Here is a tiny trained network, its code and every weight. The questions are about switching its units off for an input and a class, where a switched-off unit gives its printed mean instead of its output.

import numpy as np


def w(rows, s, z=0):
    codes = np.array(rows[::2]) - 128.0
    scale = np.full(codes.shape[1], s)
    scale[-1] = z or s
    return codes * scale


def f(y):
    return y / 2 * (1 + np.tanh(0.7978845608 * (y + 0.044715 * y**3)))


def log_softmax(a):
    a = a - a.max(-1, keepdims=True)
    return a - np.log(np.exp(a).sum(-1, keepdims=True))


def net(x, mask):
    res = np.array(x, float).reshape(1, 6) / 4 @ E
    y = f(res @ A[0][:, :-1].T + A[0][:, -1])
    res = res + np.where(mask, y, B[0][:, -1]) @ B[0][:, :-1]
    return log_softmax(res[-1] @ U[:, :-1].T + U[:, -1])


A, B = {}, {}
E = w([
[132,126,131,126,127,125,126,127,129],'x0',
[165,139,129,141,253,78,140,117,40],'x1',
[130,125,126,126,127,126,127,128,129],'x2',
[160,163,117,196,110,105,132,3,146],'x3',
[128,3,138,220,121,137,138,153,99],'x4',
[122,129,128,129,127,126,127,127,125],'x5',
],0.017)
A[0] = w([
[169,140,108,141,201,107,144,15,91,79],'n0',
[176,118,134,128,242,75,157,144,21,139],'n1',
[175,144,102,233,76,98,131,18,157,104],'n2',
[99,22,143,218,92,172,147,184,108,123],'n3',
[177,113,133,145,228,61,150,173,31,11],'n4',
[132,124,137,137,90,157,147,172,129,108],'n5',
[132,136,94,107,138,127,114,95,110,104],'n6',
[148,28,144,254,136,140,140,126,95,10],'n7',
[107,138,136,33,178,130,132,224,83,40],'n8',
[118,161,128,130,57,179,120,83,184,39],'n9',
[200,197,130,175,183,46,154,54,57,92],'n10',
[174,160,122,149,135,143,126,97,104,137],'n11',
[134,21,156,251,140,123,160,133,107,146],'n12',
[131,157,175,133,160,120,148,102,148,100],'n13',
[64,166,132,47,99,182,138,180,148,68],'n14',
[167,136,104,232,72,138,135,42,152,6],'n15',
],0.0088,0.015)
B[0] = w([
[180,90,146,176,155,103,134,148,90,198],'n0',
[76,199,126,126,113,135,170,53,170,250],'n1',
[80,191,118,108,124,168,145,96,164,232],'n2',
[203,51,148,178,171,81,110,217,61,236],'n3',
[112,123,103,13,38,201,34,173,188,196],'n4',
[152,96,129,149,144,118,95,163,148,156],'n5',
[141,126,141,164,145,100,142,145,123,135],'n6',
[51,249,117,163,135,95,199,12,166,191],'n7',
[111,214,112,164,117,121,180,52,170,203],'n8',
[118,178,119,156,151,122,196,51,130,171],'n9',
[153,78,145,184,190,61,130,174,100,226],'n10',
[128,123,134,187,158,76,151,153,117,162],'n11',
[131,139,116,33,64,182,96,150,151,244],'n12',
[139,109,117,172,147,115,134,141,109,139],'n13',
[141,108,141,76,122,148,81,164,121,204],'n14',
[105,135,122,26,91,199,39,204,175,182],'n15',
],0.011,0.017)
U = w([
[112,133,117,46,75,212,95,188,130,251],'0',
[109,219,117,174,121,132,175,15,129,92],'1',
[153,16,133,248,163,83,138,194,54,8],'2',
],0.014,0.0029)

Each question gives the input, the list of numbers given to net, and the class t.
The units are the neurons (one row each of A and B). Each row of codes is followed by its name. A weight is (code - 128) times the scale printed after its matrix; where a second scale follows, it is the last column's (A, B and U).
mask holds one flag per neuron, in row order. A switched-off neuron (its flag False) gives its mean, the last column of its row in B, instead of its output. The means were averaged over made-up inputs and are rounded, as every weight is.
A unit's drop is (log p(t) with every unit on - log p(t) with that unit switched off) / (log p(t) with every unit on - log p(t) with every unit switched off).
The circuit of an input: a set's keep is (log p(t) with only the set's units on - log p(t) with every unit switched off) / (log p(t) with every unit on - log p(t) with every unit switched off). Starting from the 12 units with the biggest drops (on a tie, the unit counted first), units are removed one at a time, each time the one whose removal leaves the highest keep (on an exact tie, the one counted first), for as long as the keep stays at least 0.8.
units of the circuit, in order: the units of the circuit, biggest drop first
k most important neurons: the k neurons with the biggest drops, biggest first
drop of u: that unit's drop, to one decimal
input [-1,5,3,-6,-1,-6], class 1: 3 most important neurons : n8, n1, n12
input [1,-8,5,-3,7,7], class 2: units of the circuit, in order : n3
input [6,1,0,-5,0,3], class 1: 4 most important neurons : n12, n8, n4, n15
input [3,-1,2,4,7,-4], class 0: 2 most important neurons : n12, n15
input [-5,6,0,-4,6,4], class 0: 2 most important neurons : n4, n12
input [-5,-7,-5,1,0,3], class 1: 4 most important neurons : n9, n12, n4, n15
input [0,3,8,8,0,-1], class 2: 2 most important neurons : n10, n0
input [-5,0,-1,3,3,7], class 0: 3 most important neurons : n1, n12, n8
input [-6,8,5,-8,-2,6], class 1: 2 most important neurons : n8, n1
input [-8,2,8,1,0,0], class 2: 3 most important neurons : n7, n8, n2
input [-8,-6,7,3,0,-4], class 1: 3 most important neurons : n9, n12, n4
input [3,5,3,-3,0,5], class 1: 2 most important neurons : n1, n15
input [-6,2,1,-1,-5,0], class 1: drop of n3 : 1.0
input [0,2,5,-7,8,-4], class 0: units of the circuit, in order : n12
input [5,-6,7,6,8,-5], class 0: drop of n15 : 3.3
input [5,-3,2,8,7,1], class 0: drop of n15 : 2.1
